Below are the code and all the weights of a small trained network. Each question names an input and a class and asks about switching units off, where a switched-off unit gives its printed mean instead of its output.

import numpy as np


def w(rows, s, z=0):
    codes = np.array(rows[::2]) - 128.0
    scale = np.full(codes.shape[1], s)
    scale[-1] = z or s
    return codes * scale


def norm(h):
    return h / np.sqrt((h * h).mean(-1, keepdims=True) + 1e-5)


def f(y):
    return y / 2 * (1 + np.tanh(0.7978845608 * (y + 0.044715 * y**3)))


def log_softmax(a):
    a = a - a.max(-1, keepdims=True)
    return a - np.log(np.exp(a).sum(-1, keepdims=True))


def net(x, mask):
    res = np.array(x, float).reshape(1, 5) / 4 @ E
    u = 0
    for l in range(3):
        y = f(norm(res) @ A[l][:, :-1].T + A[l][:, -1])
        res = res + np.where(mask[u : u + 3], y, B[l][:, -1]) @ B[l][:, :-1]
        u += 3
    return log_softmax(norm(res)[-1] @ U[:, :-1].T + U[:, -1])


A, B = {}, {}
E = w([
[197,102,73],'x0',
[195,107,117],'x1',
[18,255,83],'x2',
[53,62,115],'x3',
[115,99,166],'x4',
],0.0052)
A[0] = w([
[189,182,246,201],'L0N1',
[80,155,138,171],'L0N2',
[54,138,129,255],'L0N3',
],0.011,0.0023)
B[0] = w([
[72,78,241,253],'L0N1',
[86,69,73,186],'L0N2',
[222,2,140,231],'L0N3',
],0.0093,0.0042)
A[1] = w([
[1,184,186,251],'L1N1',
[155,99,106,171],'L1N2',
[42,100,93,56],'L1N3',
],0.0094,0.0021)
B[1] = w([
[254,102,112,250],'L1N1',
[134,149,174,209],'L1N2',
[49,115,75,168],'L1N3',
],0.0081,0.0026)
A[2] = w([
[147,2,39,166],'L2N1',
[104,149,39,201],'L2N2',
[57,217,214,253],'L2N3',
],0.008,0.0026)
B[2] = w([
[222,206,148,254],'L2N1',
[255,253,31,147],'L2N2',
[183,100,93,135],'L2N3',
],0.0095,0.0059)
U = w([
[194,153,110,239],'0',
[80,100,115,2],'1',
[173,5,206,246],'2',
[62,131,169,2],'3',
[34,119,132,9],'4',
[201,146,157,145],'5',
[173,50,208,78],'6',
],0.011,0.0026)

Each question gives the input, the list of numbers given to net, and the class t.
The units are the neurons (one row each of A and B). Each row of codes is followed by its name. A weight is (code - 128) times the scale printed after its matrix; where a second scale follows, it is the last column's (A, B and U).
mask holds one flag per neuron, layer by layer. A switched-off neuron (its flag False) gives its mean, the last column of its row in B, instead of its output. The means were averaged over made-up inputs and are rounded, as every weight is.
A unit's drop is (log p(t) with every unit on - log p(t) with that unit switched off) / (log p(t) with every unit on - log p(t) with every unit switched off).
The circuit of an input: a set's keep is (log p(t) with only the set's units on - log p(t) with every unit switched off) / (log p(t) with every unit on - log p(t) with every unit switched off). Starting from all 9 units, units are removed one at a time, each time the one whose removal leaves the highest keep (on an exact tie, the one counted first), for as long as the keep stays at least 0.8.
units of the circuit, in order: the units of the circuit, biggest drop first
k most important neurons: the k neurons with the biggest drops, biggest first
k most important neurons of layer l: the k neurons of layer l with the biggest drops, biggest first
drop when u is switched off: that unit's drop, to one decimal
input [-1,-4,0,6,-8], class 5: units of the circuit, in order	(L2N1)
input [5,-6,-3,5,-7], class 5: 3 most important neurons	(L0N1 L2N1 L0N2)
input [1,-5,5,5,1], class 0: 3 most important neurons	(L0N1 L2N1 L2N2)
input [4,-6,-3,8,-3], class 5: units of the circuit, in order	(L0N1 L2N1)
input [5,-7,-5,4,-8], class 5: units of the circuit, in order	(L0N3 L2N1)
input [1,-6,-2,8,-3], class 5: units of the circuit, in order	(L2N1 L0N1)
input [3,8,1,8,5], class 5: units of the circuit, in order	(L0N1 L2N1)
input [-2,-4,8,7,-6], class 0: 2 most important neurons	(L2N2 L2N1)
input [5,3,5,-8,8], class 2: 3 most important neurons	(L0N1 L2N1 L2N2)
input [-4,4,-1,8,-7], class 5: 2 most important neurons	(L2N1 L0N1)
input [6,-8,4,3,4], class 0: 2 most important neurons of layer 2	(L2N1 L2N2)
input [-7,-3,6,-6,7], class 2: 2 most important neurons of layer 0	(L0N1 L0N3)
input [0,-1,2,8,-6], class 5: 2 most important neurons of layer 0	(L0N1 L0N3)
input [6,-3,3,8,-1], class 5: units of the circuit, in order	(L2N1)
input [-2,-7,5,-7,7], class 2: 2 most important neurons of layer 0	(L0N3 L0N1)
input [-7,-5,1,-7,-6], class 2: drop when L0N1 is switched off	0.3
input [4,-8,6,6,-4], class 0: drop when L2N2 is switched off	0.2
